Rows are numbered. After the first three, each row is followed by the numbers of the two nearest rows among all rows above it, by straight-line distance, nearest first.
0: [+0.16,-1.38,+2.52,-0.71,-1.14,-1.22,+0.42,+0.02,-1.17,+0.91,-2.05,+3.27,+1.97,+0.93,+1.32,+0.56,-0.75,-5.17,-1.04,-1.08,-1.80,+0.24,+2.45,+2.56,-0.44,+1.89,+0.19,-1.05,+2.68,-0.13,-0.04,+0.35,-0.36,+4.32,+0.61]
1: [-0.81,+0.63,+1.59,-0.17,-0.28,+0.08,-0.75,+0.37,-0.45,+0.33,-3.12,+6.25,+1.85,+2.47,+1.41,+0.85,-0.41,-4.18,-0.41,-3.01,-2.25,+1.13,+2.13,+3.25,+0.62,+3.08,-0.16,-2.14,+1.56,-0.27,+0.55,-0.20,-0.23,+1.87,-1.39]
2: [-1.87,+7.64,+1.01,-0.33,+0.41,+1.65,+0.90,+1.68,-0.40,-0.71,-0.83,-6.46,+0.08,+2.31,+0.71,-0.29,+1.14,+0.46,+0.52,-4.53,+1.28,+0.26,+1.20,+1.47,-0.36,-0.43,-3.00,+0.90,+0.81,-0.27,-1.05,+0.27,+2.29,-2.07,-0.03]
3: [-0.70,-1.61,+2.70,+0.31,-1.47,+0.10,-1.20,-0.36,-0.24,+0.30,-1.70,+7.13,+1.90,+1.45,-0.69,+0.21,-1.59,-5.33,-0.70,+0.43,-5.77,+0.58,+1.52,+3.94,-0.31,+2.23,-2.84,-1.92,+1.12,+0.09,-1.10,-0.13,-0.59,+1.32,-1.87]	1 0
4: [+0.46,-9.80,-0.17,+0.18,-0.12,-1.24,-2.54,-0.67,-0.41,+1.15,+1.74,+7.32,+0.20,+0.07,-0.96,+0.15,+0.39,-0.90,-1.76,+4.13,-2.51,-0.95,-1.23,-3.25,+0.94,+1.26,+1.91,-0.77,+0.05,+0.59,+0.01,-0.61,-0.76,+5.26,+0.81]	0 3
5: [-2.82,+4.74,+1.64,+0.34,-1.34,+0.36,+0.14,+2.32,+1.42,-0.58,+0.85,+2.42,-0.79,+1.38,+1.09,+0.04,-3.20,-0.21,+0.10,-1.46,-2.38,-0.35,+0.73,-2.10,+0.45,-1.18,-1.56,+0.56,-0.62,+0.68,+0.50,-0.31,+2.57,-3.86,-2.34]	2 1
6: [-0.49,+2.00,+1.09,+0.57,-0.10,+0.19,-0.27,-0.60,-0.71,+0.43,-3.15,+6.55,+2.83,+2.01,+0.98,+0.53,-1.54,-4.26,-0.27,-2.79,-3.88,+1.12,+0.41,+6.21,-0.82,+3.78,-1.04,-1.42,+1.27,+1.07,-0.59,-0.69,-0.81,+0.71,-1.69]	1 3
7: [-2.20,-3.87,+1.69,-0.31,-2.77,+0.47,-0.13,+1.21,-0.06,-0.26,-0.93,+7.48,-0.11,+0.33,+1.41,+1.56,-0.02,-3.91,-1.53,+5.17,-4.54,+0.18,+1.16,-2.34,+0.55,-0.20,-1.11,-1.89,+0.80,-0.39,-0.68,+0.01,+1.15,+1.68,-2.28]	3 4
8: [-1.21,-6.98,+1.76,-0.67,-1.26,-0.77,-0.24,+0.50,+0.40,+0.25,+1.28,+7.32,-0.24,-0.73,-0.43,+0.31,+0.23,-1.93,-1.00,+3.52,-1.81,-0.79,-0.64,-4.19,+1.95,-0.08,+0.77,-1.07,-0.73,+1.31,-0.29,-0.85,+0.86,+3.76,+0.69]	4 7
9: [-1.65,+3.93,+0.72,-0.28,+0.33,+1.42,-1.73,+1.06,+0.90,-1.05,+0.56,-0.23,+0.55,-0.41,+0.79,+0.01,-1.60,+0.21,+0.09,-1.13,-1.52,+0.52,+1.11,+0.79,-1.66,+0.56,-2.42,+0.65,-1.22,+1.16,-0.57,+0.40,+0.81,-3.71,-2.87]	5 2
10: [-0.12,-9.99,+0.58,+1.28,-0.52,-1.29,-1.20,-0.96,-0.96,+0.41,+1.25,+9.99,-0.68,-2.70,-1.62,-0.22,+0.38,-2.96,-1.38,+5.63,-4.37,-0.13,-0.43,-4.70,+1.50,+0.25,+0.29,-2.06,+1.22,-0.09,+0.28,+0.08,-0.70,+5.17,+1.15]	4 8
11: [-0.79,-0.59,+0.71,-0.11,+0.07,+0.62,+0.67,+0.68,+0.82,-1.35,+1.95,-6.08,-1.00,-1.27,+0.74,-1.33,-0.13,+3.40,+0.57,+4.15,-0.63,-0.73,-2.34,-2.58,-0.69,-1.79,-2.78,+1.12,-1.46,-0.35,+0.76,-0.53,+1.64,-4.03,-0.34]	9 5
12: [-0.90,-1.23,+1.37,+0.62,-0.10,+0.29,-1.46,+0.23,+1.11,-0.21,-0.41,+3.63,-0.05,+0.31,+0.03,+1.89,-2.03,-1.18,-0.24,+1.35,-2.37,-0.63,+0.43,+1.65,-1.00,+0.85,-2.80,-0.85,+0.44,+1.47,-0.67,+0.46,+1.03,-2.36,-2.52]	9 3
13: [-1.15,+4.67,+2.14,-0.01,-0.15,+2.18,-0.13,+2.47,+0.22,-1.05,-1.25,-0.40,+1.46,+1.58,+0.49,+2.69,-0.40,-1.98,-0.53,+0.40,-3.94,-0.10,+2.11,-0.09,-1.32,+0.04,-3.61,-0.46,-1.28,+0.46,-1.61,-1.17,+0.58,-6.91,-3.21]	9 5
14: [-1.76,-9.13,-0.56,-0.01,-2.65,-0.74,-1.22,+0.06,-0.18,+1.32,-0.27,+9.99,+1.25,+0.10,-1.51,+0.15,-0.33,-5.66,-0.95,+3.39,-5.07,-0.43,+0.98,-3.68,+1.16,+1.84,+1.09,-3.43,+1.12,+1.61,+0.79,-0.75,-0.56,+2.81,-2.26]	10 8
15: [-1.69,+4.66,+0.11,+0.50,+0.49,+1.09,-0.28,+1.85,+0.97,-1.35,+0.74,-2.90,+0.31,+0.12,+0.64,-0.36,-1.02,+1.78,-0.11,-1.40,-0.51,+0.34,+1.24,+0.30,-0.93,-0.01,-3.97,+0.23,-1.03,+0.80,-1.07,-0.97,-0.65,-2.77,-0.85]	9 2
16: [-0.92,+1.88,+2.10,-0.33,-0.88,+0.10,-0.92,-0.39,+0.18,+0.75,-2.26,+5.98,+0.62,+1.21,+0.87,+0.21,-1.16,-3.59,+0.56,-4.88,+0.33,+0.69,+2.05,+3.90,+0.14,+4.30,+1.34,-1.65,+1.51,+1.53,-0.32,+0.11,-1.71,+3.45,-1.11]	1 6
17: [-3.48,-1.95,+0.95,+0.32,-2.73,+0.82,-0.93,-0.97,+0.47,-0.05,-2.04,+9.99,-0.62,+1.50,-1.70,+2.27,-1.56,-2.17,-0.98,+5.61,-5.11,-0.22,+1.29,-4.87,+0.58,-0.63,+0.00,-0.89,+0.58,+1.48,-0.52,-0.08,+2.22,-7.44,-6.87]	7 12
18: [-2.23,+2.28,+0.77,-0.50,+0.53,+0.48,-0.62,+2.26,+1.27,-0.92,+1.46,+2.43,+0.57,-0.05,+1.49,+0.24,-0.14,+0.89,-0.69,-2.96,-1.49,-0.16,+0.38,-2.59,+0.34,-0.94,+0.97,-0.42,-1.89,+1.14,+0.49,-0.53,+1.32,-0.61,-0.86]	5 9
19: [-1.57,+0.22,+0.61,-1.24,-0.91,-0.81,+0.96,+1.60,+0.95,-0.69,+1.98,+3.46,-1.19,+0.38,-0.46,+0.23,-1.27,+0.50,-1.20,+1.25,-1.63,-0.18,+0.01,-5.62,+0.77,-1.55,+0.19,-0.38,-0.93,+1.82,+1.11,-1.13,+2.22,-1.57,-1.06]	18 5
20: [-1.55,+1.81,+0.34,-0.19,-1.41,+0.30,-1.11,+0.72,-0.49,-0.75,+0.00,-2.01,-0.26,-0.23,+0.93,-0.27,-1.81,+0.35,+0.27,+2.76,-2.46,-0.91,-0.03,-0.84,-1.46,-0.91,-1.91,-0.45,-0.75,-0.57,-0.70,-0.16,+1.81,-6.69,-2.30]	9 13
21: [-3.25,-2.96,-1.50,+0.83,+0.17,+0.38,-1.98,+1.78,+0.15,+0.06,+3.21,+6.15,-0.38,-2.20,-1.17,-0.10,-0.59,+2.36,+1.03,+2.21,-2.13,-0.26,-1.95,-5.59,+0.96,-0.58,+0.25,-0.19,-1.77,+2.55,-0.18,-1.38,+0.79,-0.44,-1.11]	19 8
22: [-1.53,-4.24,+0.99,+1.21,-0.49,-0.52,-1.49,+0.01,-0.15,-0.03,-2.88,+7.18,+1.33,-0.40,-0.22,+1.05,-0.36,-4.64,-1.06,+4.96,-4.97,-0.96,+0.59,-0.40,+0.56,+1.75,-0.57,-0.63,-0.04,-0.66,-0.57,-0.62,+0.02,-0.61,-2.34]	7 3
23: [-1.39,-1.40,+2.27,-0.96,+0.10,-0.17,-0.74,+1.87,+1.14,-1.14,-0.23,+1.69,+0.77,+0.47,+0.86,+1.23,-0.96,-2.31,-1.68,+5.10,-2.79,-0.28,+1.19,-2.16,+0.59,-0.77,-3.01,-0.83,-0.64,-0.59,-1.25,-0.88,+1.11,-0.99,-1.84]	12 7
24: [-1.47,+4.55,+0.66,+0.02,+0.35,+1.18,-0.80,+0.94,-0.39,-0.84,-0.34,-1.57,+1.51,+0.07,-0.37,+0.62,-1.05,-1.51,+0.02,-1.62,-1.78,-0.65,+0.22,+2.82,-1.60,+1.96,-1.92,-0.98,-1.33,+0.38,-0.65,-0.96,+0.57,-4.26,-2.71]	9 15
25: [-1.74,-3.05,+0.01,-0.05,-1.47,+0.58,-0.50,+0.58,+0.33,-0.49,+1.24,+3.06,-0.20,+0.02,-1.22,+1.16,-0.76,-0.79,-1.33,+3.92,-3.21,-0.41,-0.12,-4.65,+0.24,-0.65,-0.04,+0.06,-0.52,+0.07,+0.57,+0.49,+0.60,-3.54,-1.86]	19 23
26: [-1.64,+1.20,+1.93,-0.22,-0.78,+0.79,-0.66,+1.39,+0.44,-0.49,-0.55,+3.65,+1.60,+0.81,-0.49,+1.14,-1.66,-2.17,-0.82,-0.52,-3.24,+0.52,+1.86,+1.93,-0.17,+2.15,-2.76,+0.04,-0.55,+1.01,+0.60,-1.06,+0.79,-3.34,-3.67]	12 9
27: [-1.22,+0.77,+0.75,+0.41,-1.48,+0.69,-0.79,+0.91,+0.53,-0.37,-0.80,-0.03,+0.27,+0.21,-0.13,-0.16,-1.14,-1.11,-0.50,+3.34,-3.81,-1.19,+0.34,-1.63,-0.88,-1.41,-2.84,+0.69,-0.61,-0.15,-0.36,-0.42,+1.84,-3.40,-2.65]	20 23
28: [-1.61,+3.39,+0.77,+0.07,+0.27,+0.04,+0.49,+2.42,+1.75,-0.67,+0.97,-1.54,-0.33,-0.08,+0.96,+0.75,-0.34,+1.42,-0.50,-0.85,-0.65,+0.00,+0.88,-2.91,-0.89,-0.53,-3.28,-0.18,-0.19,-0.50,-0.64,-0.14,+2.43,-3.50,-2.56]	15 9
29: [-0.50,-6.99,+2.44,-0.24,-1.64,-1.14,-0.56,-0.70,-0.77,-1.05,-0.17,+2.74,-0.68,-0.85,-0.15,+0.66,+2.11,+0.43,-1.56,+8.10,-3.71,-0.67,-0.50,-4.73,-0.61,-2.44,+0.11,+0.03,+0.06,-0.56,+0.04,+0.29,+2.50,-3.31,-2.97]	25 23
30: [+1.92,+1.48,+0.77,-0.32,+0.06,-0.66,+0.75,-0.55,-0.87,+1.04,-1.80,+2.20,+0.46,+1.97,+0.24,+0.52,-0.39,-3.52,-0.19,-3.36,-0.25,+0.75,+1.43,+5.58,+0.05,+2.23,-0.55,-1.08,+2.22,-0.86,-0.16,+1.14,-1.35,+4.08,+0.93]	0 16
31: [-1.74,-4.79,-1.51,+0.90,-0.60,-0.57,-1.34,+0.33,+0.30,+0.20,+1.92,+6.58,-0.18,-0.64,-0.84,-1.04,+0.11,+0.17,-1.63,+4.20,-2.65,-0.06,-1.35,-4.90,+0.90,-0.60,+0.11,-0.50,-1.12,+0.47,+0.57,-1.07,+0.22,+0.73,-0.87]	21 8
32: [-0.83,-3.15,+0.45,+1.04,-0.52,-1.12,-2.00,-0.07,-0.42,+0.37,-1.04,+8.30,+0.97,+0.58,+0.21,+0.56,-0.52,-4.25,-0.46,+1.87,-3.82,+0.38,-0.10,+1.40,+0.88,+2.02,-0.57,-1.42,-1.19,+1.55,+1.01,+0.54,-0.34,+0.35,-2.09]	22 3
33: [-1.25,+4.16,+0.88,-0.29,-0.12,+0.39,+1.18,+2.03,+0.46,-0.85,-0.30,-2.00,+0.44,+1.54,-0.34,+1.28,-0.36,-0.71,-0.12,+1.29,-3.95,-0.17,+1.97,+1.00,-0.74,+0.12,-4.28,-0.20,-1.20,+0.13,-0.50,-0.90,+1.04,-6.03,-2.17]	13 24
34: [-0.75,-5.24,+1.97,+1.13,-1.38,-0.93,-0.78,-1.20,+0.03,+0.87,-1.44,+7.12,+0.95,+0.67,+0.19,+0.17,+0.75,-4.70,-1.17,+3.02,-5.06,+0.15,+1.04,+0.47,-0.60,+2.91,-1.54,+0.38,+1.14,-0.70,+0.12,+0.50,+0.01,+3.16,-2.02]	22 32
35: [+2.12,+0.55,+2.56,-0.25,+0.35,+0.07,-0.20,-0.53,+0.06,+0.94,-2.49,+1.20,+2.43,+2.45,+0.47,-0.46,-1.48,-3.71,-1.43,-2.60,-1.38,+0.58,+1.60,+5.23,-1.32,+1.11,-0.34,-0.10,+2.56,-1.77,-1.48,+0.61,-1.95,+4.36,+0.55]	30 0
36: [-2.68,+0.12,+1.74,+0.09,-1.68,+0.34,+1.16,+2.44,+0.63,+1.32,-0.95,+6.82,+0.43,+0.82,-0.70,+0.80,-1.26,-2.70,-2.06,+0.33,-2.49,-0.28,+1.38,-2.44,+0.00,+0.86,+1.02,-0.96,+0.76,-0.77,+0.30,-0.57,+1.76,+0.79,-2.02]	7 19
37: [-3.41,-1.16,-1.71,-0.46,-0.41,+1.00,-0.85,+1.25,+1.45,+0.01,+1.47,+6.39,-0.84,-1.21,-0.51,+0.83,-1.25,+1.99,+0.21,-0.85,-1.83,+0.54,+0.72,-5.73,+1.26,+0.15,-0.23,-0.81,-2.17,+1.20,-0.28,-0.78,+1.12,-0.94,-2.41]	21 19
38: [+1.92,-4.36,+1.76,+0.07,-0.70,-1.17,+0.61,-0.53,-0.86,+0.84,+0.41,+1.20,+0.37,-0.87,+0.47,-0.24,+0.93,-1.43,-0.90,+0.38,-0.69,-0.49,+0.45,+2.24,+0.74,+1.01,-0.21,-1.18,+1.81,-0.65,+0.41,+0.01,-2.34,+5.14,+3.69]	0 30
39: [+1.45,+0.50,+1.99,+0.47,+0.29,-1.15,+1.43,+0.36,-0.91,+0.58,-3.78,-0.41,+1.65,+2.51,+0.20,-0.63,+0.67,-3.45,-1.26,-2.66,-0.66,-0.12,+1.15,+6.99,-0.34,+0.55,-0.19,+0.23,+1.03,-0.80,-0.66,+0.92,-0.82,+3.02,+0.31]	35 30
40: [-1.52,-1.68,+0.80,+0.22,-0.41,+0.18,-0.55,+1.04,+1.20,-1.26,+0.83,+0.69,-0.96,-0.93,-0.67,+0.22,-0.96,+2.37,-1.41,+2.22,-1.23,-0.79,-0.71,-4.00,-0.42,-1.34,-1.20,+0.63,-0.63,-0.26,-0.21,-0.10,+0.63,-3.62,-1.04]	25 19
41: [-0.75,-5.37,+1.16,-0.72,-2.20,-1.19,-1.52,-0.09,-0.54,+0.37,-0.36,+5.41,+0.34,-0.76,-0.04,+0.83,+0.45,-2.73,-0.52,+3.25,-2.89,-1.34,+0.58,-1.34,+0.58,-0.18,-2.25,-0.56,+0.85,-0.45,+0.83,-0.77,+0.23,+0.67,-1.53]	7 22
42: [+0.33,-2.94,+2.44,-0.14,-2.71,-1.58,+1.02,-0.40,-1.79,+0.80,-2.62,+4.87,-0.11,+1.44,-1.16,+0.84,-0.11,-5.06,-1.43,+2.26,-2.72,-0.22,+1.24,+2.27,-0.70,+2.17,-0.36,-1.24,+3.35,-1.97,-0.30,+0.63,-0.26,+5.84,-0.33]	0 34
43: [-2.18,-2.01,+0.70,-0.43,-1.15,-0.26,+0.73,+2.76,-0.09,+1.28,+0.29,+6.65,-1.35,+0.10,-0.56,-0.41,+0.35,-2.36,-1.26,+1.82,-0.13,+1.02,+1.21,-3.63,+0.69,+0.06,+0.96,-0.92,+1.02,+0.80,+0.43,-1.85,+1.23,+5.64,+1.31]	8 36
44: [-0.26,-0.87,+1.38,+0.81,+0.92,+0.25,-1.56,+0.37,+0.59,+0.38,-1.03,+3.71,+1.14,+0.19,+0.48,+0.83,-1.74,-2.43,-0.11,-0.92,-3.38,+0.04,+0.08,+3.49,-0.59,+2.91,-1.34,-0.36,-0.27,+0.21,+0.05,-0.20,+0.67,-0.42,-2.10]	12 26
45: [-3.58,+6.11,+0.79,-0.12,-1.11,+0.41,-0.51,+2.36,+0.83,-0.73,-0.15,+1.51,-0.97,+0.90,+0.17,+0.72,-2.02,-0.79,-0.01,-1.59,-2.30,-0.97,+0.41,-1.01,-1.18,-0.87,-2.28,-0.14,-1.64,+0.66,-0.95,-1.19,+2.09,-5.25,-4.13]	5 9
46: [-0.66,-0.86,+1.36,+1.18,-1.11,+0.07,-0.69,-0.26,+0.27,-0.40,-2.14,+4.66,+1.75,+1.52,-0.38,+1.29,-0.37,-3.52,-0.32,+2.59,-4.15,+0.29,+0.89,+2.27,-0.86,+3.34,-3.00,-0.66,+0.21,+0.90,-0.45,-0.59,+0.66,-0.26,-1.89]	44 3
47: [-1.68,-0.46,-0.77,+1.10,+0.88,-0.80,-2.80,+1.38,+1.58,-0.56,+4.16,+8.22,+0.78,-0.14,+0.39,+0.94,-1.88,+0.49,-0.07,-4.33,-0.49,+0.88,-0.18,-1.71,+0.14,+1.50,+1.22,-0.03,-2.10,+2.39,+0.78,-0.41,+0.09,+1.48,-1.16]	37 18
48: [+0.80,+1.78,+2.29,-0.53,-0.96,+1.76,-0.48,+0.11,+0.05,+0.46,-2.40,+1.05,+1.15,+1.96,+0.44,+0.38,-0.50,-3.75,-0.56,-1.76,-2.49,+0.98,+1.04,+5.87,-0.86,+2.89,-1.73,-0.55,+0.05,-1.21,-1.15,-0.69,-0.63,+1.79,-0.35]	35 30
49: [-0.27,-7.07,+0.96,+0.43,-2.33,-0.87,-0.96,-1.14,-0.63,+1.10,-0.71,+6.91,-0.66,-0.44,+0.37,-0.17,+0.62,-2.35,-1.75,+5.30,-4.86,-0.64,-0.31,-2.50,+0.48,+1.27,-1.05,-1.12,+0.36,+0.00,-0.85,+0.25,+0.83,+1.10,-1.08]	41 7
50: [+0.43,-2.05,+1.95,-0.57,-1.39,-1.60,-1.17,-1.64,-0.36,+0.71,-1.93,+6.26,+0.99,+2.28,-0.33,-0.02,-1.89,-3.51,-1.43,-1.18,-2.19,-0.14,+0.32,+5.29,+0.92,+3.50,-0.31,-0.71,+1.80,+0.46,+0.08,+0.42,-0.79,+4.10,+0.89]	0 1
51: [-1.18,-6.52,+1.59,+0.11,-1.86,-1.21,-1.02,-1.22,-1.07,+0.86,-2.17,+9.99,+1.02,-0.74,-1.42,-0.23,+0.71,-4.17,-2.31,+1.03,-4.37,+0.16,+1.06,+0.10,-0.45,+3.91,+1.38,-2.45,+1.24,+0.54,+0.44,-0.32,-1.56,+5.16,-1.43]	34 14
52: [-2.27,+5.80,+0.83,-0.59,-0.54,+0.96,-1.62,+2.66,+0.43,-1.63,+0.25,-0.18,+1.06,+1.02,+1.09,+0.71,-1.18,+0.25,+0.39,-2.59,-2.47,+0.71,+1.63,+1.77,-1.47,+0.76,-2.79,+0.13,-0.64,+1.28,-0.67,+0.24,+2.27,-4.21,-2.73]	9 24
53: [-0.94,-1.63,+0.90,-0.91,-1.94,-0.79,+0.46,+4.04,-0.08,+0.44,+1.26,+7.97,-0.74,-0.78,+0.22,-0.34,-0.55,-1.23,-2.20,+2.37,-0.34,+0.15,+0.97,-2.27,+1.97,-0.76,+2.38,-2.45,+1.13,-0.41,+0.54,-0.82,+0.09,+5.74,+0.37]	43 8
54: [-2.31,-3.11,+0.20,+0.68,-1.61,-0.33,-0.50,+1.08,+0.94,-0.84,+1.58,+2.01,-1.02,-1.07,-0.53,+0.84,-1.13,+1.56,-1.73,+6.14,-2.57,+0.56,+0.14,-6.49,-0.56,-1.61,-0.65,-1.06,-0.63,-0.59,+0.24,-1.33,+0.94,-2.73,-2.05]	25 40
55: [-0.91,-9.32,+0.38,+0.31,-2.52,-1.28,+0.33,+1.21,+0.35,+0.95,+1.32,+7.61,-1.30,-1.57,-1.00,+0.75,+0.71,-2.51,-1.19,+5.28,-0.80,-0.48,-0.18,-5.92,+1.55,-0.01,+0.92,-2.17,+0.71,+0.11,+0.19,-0.66,+0.13,+3.28,-0.07]	8 10
56: [-1.62,-3.13,-0.74,+1.31,+0.08,+0.07,-0.71,+1.42,+0.26,-0.72,+2.52,+5.54,-0.78,-1.62,-0.72,-0.52,-0.80,+1.68,+0.14,+0.34,-2.14,-0.31,-0.52,-5.60,+0.43,-0.99,+0.80,-1.72,-0.30,+0.88,+1.37,-1.49,+1.28,+0.14,-1.91]	21 37
57: [-3.14,-5.76,+1.44,+0.12,-2.25,-0.64,+0.02,+0.62,+0.40,-1.53,+2.13,+8.47,-2.00,-1.43,-0.43,-0.19,-0.05,+0.69,-1.42,+5.79,-3.98,-0.51,+1.60,-9.99,+1.38,-2.57,+0.40,-1.50,+1.75,+0.31,-0.11,-0.35,+1.24,-2.37,-3.13]	54 31
58: [-1.80,+8.07,+0.96,-0.43,+0.20,+0.58,+1.81,+1.52,+0.78,-1.33,-0.62,-7.09,+0.46,+3.19,+0.86,+0.66,+0.06,-0.21,-0.02,-4.35,+1.90,+0.30,+1.62,+2.54,-1.05,-0.84,-2.47,+1.05,+0.23,+0.71,-0.84,+0.23,+1.03,-4.43,-0.61]	2 15
59: [-3.72,-3.11,+1.39,-0.15,-2.88,-0.49,-2.21,+0.66,-0.08,+0.48,-2.54,+9.99,+1.72,+0.07,-0.71,+1.20,-1.80,-3.77,-1.68,+5.20,-5.28,-2.41,+0.84,-1.73,-0.57,+1.79,+0.85,-1.06,+0.15,+1.69,-0.49,+0.01,+0.48,-6.06,-5.12]	17 22
60: [-2.59,-0.22,+0.32,+0.11,-1.20,-0.20,+0.70,+1.54,+0.78,-1.00,+1.48,+2.52,-2.10,-0.60,-0.05,-0.36,+0.61,+0.86,-1.38,+2.53,-1.53,-0.40,+0.16,-5.75,+0.71,-1.56,+0.01,-0.36,+0.07,-1.01,+0.48,-1.43,+1.48,+0.02,+0.10]	19 40
61: [-1.96,+1.99,+0.22,+0.42,-0.36,-0.18,+0.62,+1.72,+1.58,-0.65,+0.93,-0.29,+0.36,-0.22,+0.14,+0.13,-0.55,+0.89,-1.32,+1.30,-2.79,+0.40,+0.71,-1.20,+0.63,-1.31,-2.60,+0.19,-0.68,-0.55,-0.89,+0.28,+1.91,-2.93,-2.21]	28 27
